Below is a small trained network, with its code and all its weights. Each question gives an input and a class and asks what happens when units are switched off, that is, made to give their printed mean instead of their output.

import numpy as np


def w(rows, s, z=0):
    codes = np.array(rows[::2]) - 128.0
    scale = np.full(codes.shape[1], s)
    scale[-1] = z or s
    return codes * scale


def norm(h):
    return h / np.sqrt((h * h).mean(-1, keepdims=True) + 1e-5)


def f(y):
    return y / 2 * (1 + np.tanh(0.7978845608 * (y + 0.044715 * y**3)))


def log_softmax(a):
    a = a - a.max(-1, keepdims=True)
    return a - np.log(np.exp(a).sum(-1, keepdims=True))


def net(x, mask):
    res = np.array(x, float).reshape(1, 3) / 4 @ E
    u = 0
    for l in range(2):
        y = f(norm(res) @ A[l][:, :-1].T + A[l][:, -1])
        res = res + np.where(mask[u : u + 15], y, B[l][:, -1]) @ B[l][:, :-1]
        u += 15
    return log_softmax(norm(res)[-1] @ U[:, :-1].T + U[:, -1])


A, B = {}, {}
E = w([
[177,207,75,253,115],'x0',
[51,101,245,208,252],'x1',
[185,193,179,115,246],'x2',
],0.0048)
A[0] = w([
[116,134,150,125,181,69],'L0N1',
[151,149,111,168,57,105],'L0N2',
[70,116,140,179,187,150],'L0N3',
[203,209,116,56,36,29],'L0N4',
[166,128,105,15,141,88],'L0N5',
[63,198,88,240,79,47],'L0N6',
[188,214,89,166,87,5],'L0N7',
[90,72,91,80,55,133],'L0N8',
[145,111,112,30,26,185],'L0N9',
[173,243,149,25,161,228],'L0N10',
[131,31,90,64,196,44],'L0N11',
[198,138,54,58,138,35],'L0N12',
[172,143,124,92,124,77],'L0N13',
[79,127,134,113,129,76],'L0N14',
[2,26,107,195,35,123],'L0N15',
],0.0078,0.0026)
B[0] = w([
[200,136,123,122,108,141],'L0N1',
[105,75,97,142,155,166],'L0N2',
[95,188,155,177,56,186],'L0N3',
[80,97,167,101,51,208],'L0N4',
[120,53,157,127,78,183],'L0N5',
[101,54,153,111,100,189],'L0N6',
[120,92,118,153,169,173],'L0N7',
[110,254,104,126,192,212],'L0N8',
[123,174,133,24,97,254],'L0N9',
[168,116,144,151,207,217],'L0N10',
[112,64,109,71,154,155],'L0N11',
[151,126,143,139,77,172],'L0N12',
[169,126,161,178,94,134],'L0N13',
[134,104,126,116,114,127],'L0N14',
[100,62,45,224,121,246],'L0N15',
],0.0069,0.0057)
A[1] = w([
[111,161,129,206,92,85],'L1N1',
[184,167,135,115,100,4],'L1N2',
[4,110,96,115,73,26],'L1N3',
[192,154,109,159,137,198],'L1N4',
[91,188,88,128,125,153],'L1N5',
[174,120,179,100,47,106],'L1N6',
[148,118,118,124,162,83],'L1N7',
[97,199,156,154,159,114],'L1N8',
[101,129,77,227,129,98],'L1N9',
[119,121,162,97,204,112],'L1N10',
[112,127,88,81,140,142],'L1N11',
[105,138,207,142,108,140],'L1N12',
[164,151,114,130,197,108],'L1N13',
[67,107,165,154,117,147],'L1N14',
[169,69,170,116,133,30],'L1N15',
],0.013,0.0025)
B[1] = w([
[84,149,148,95,150,178],'L1N1',
[185,120,157,113,84,132],'L1N2',
[162,146,84,174,102,254],'L1N3',
[86,70,102,190,141,150],'L1N4',
[122,112,54,140,115,157],'L1N5',
[195,169,156,162,176,172],'L1N6',
[101,88,139,131,150,127],'L1N7',
[139,179,55,109,128,159],'L1N8',
[119,83,254,95,122,225],'L1N9',
[118,89,105,132,151,176],'L1N10',
[56,153,126,93,162,161],'L1N11',
[85,215,171,112,121,160],'L1N12',
[129,97,94,169,106,154],'L1N13',
[127,165,147,159,108,180],'L1N14',
[112,136,99,103,56,148],'L1N15',
],0.0088,0.0081)
U = w([
[163,140,81,208,249,100],'0',
[147,141,118,135,155,2],'1',
[88,215,201,162,159,170],'2',
[109,44,168,213,125,191],'3',
[118,131,18,122,84,181],'4',
[196,194,179,52,100,122],'5',
[233,131,95,157,139,99],'6',
[118,60,137,62,180,125],'7',
],0.018,0.0078)

Each question gives the input, the list of numbers given to net, and the class t.
The units are the neurons (one row each of A and B). Each row of codes is followed by its name. A weight is (code - 128) times the scale printed after its matrix; where a second scale follows, it is the last column's (A, B and U).
mask holds one flag per neuron, layer by layer. A switched-off neuron (its flag False) gives its mean, the last column of its row in B, instead of its output. The means were averaged over made-up inputs and are rounded, as every weight is.
A unit's drop is (log p(t) with every unit on - log p(t) with that unit switched off) / (log p(t) with every unit on - log p(t) with every unit switched off).
The circuit of an input: a set's keep is (log p(t) with only the set's units on - log p(t) with every unit switched off) / (log p(t) with every unit on - log p(t) with every unit switched off). Starting from the 12 units with the biggest drops (on a tie, the unit counted first), units are removed one at a time, each time the one whose removal leaves the highest keep (on an exact tie, the one counted first), for as long as the keep stays at least 0.8.
circuit, biggest first: the units of the circuit, biggest drop first
top k neurons: the k neurons with the biggest drops, biggest first
top k neurons in layer l: the k neurons of layer l with the biggest drops, biggest first
input [-5,2,6], class 7: top 3 neurons => L0N8; L0N15; L1N3
input [-4,1,-8], class 4: circuit, biggest first => L0N8; L1N3
input [-2,6,6], class 0: circuit, biggest first => L1N9
input [-1,4,-2], class 2: top 2 neurons in layer 1 => L1N1; L1N14
input [7,-4,-1], class 3: circuit, biggest first => L0N7; L1N9
input [-1,0,1], class 7: top 2 neurons => L0N11; L1N3
input [-8,-7,-2], class 5: circuit, biggest first => L1N6; L0N15
input [-4,2,1], class 7: top 4 neurons => L0N11; L0N4; L0N15; L1N10
input [8,-8,5], class 3: top 2 neurons in layer 0 => L0N7; L0N9
input [4,0,6], class 0: top 2 neurons in layer 0 => L0N15; L0N5
input [3,-5,4], class 6: top 3 neurons => L0N15; L0N4; L1N6
input [-1,2,0], class 2: top 3 neurons => L0N9; L0N3; L0N8
input [5,-3,7], class 3: top 3 neurons => L0N8; L1N4; L0N9
input [3,1,2], class 3: circuit, biggest first => L1N4
input [8,-6,1], class 3: top 3 neurons in layer 0 => L0N7; L0N9; L0N2
input [-1,0,5], class 0: top 2 neurons => L1N9; L0N10
input [5,-7,5], class 6: top 4 neurons in layer 0 => L0N15; L0N4; L0N8; L0N12
input [-6,7,8], class 0: top 2 neurons in layer 0 => L0N4; L0N9
input [-3,-6,-2], class 5: top 2 neurons in layer 0 => L0N9; L0N15
input [4,-1,-5], class 3: circuit, biggest first => L1N9
input [-5,7,0], class 2: top 2 neurons => L0N3; L1N12
input [3,-3,1], class 6: top 3 neurons in layer 0 => L0N15; L0N4; L0N3
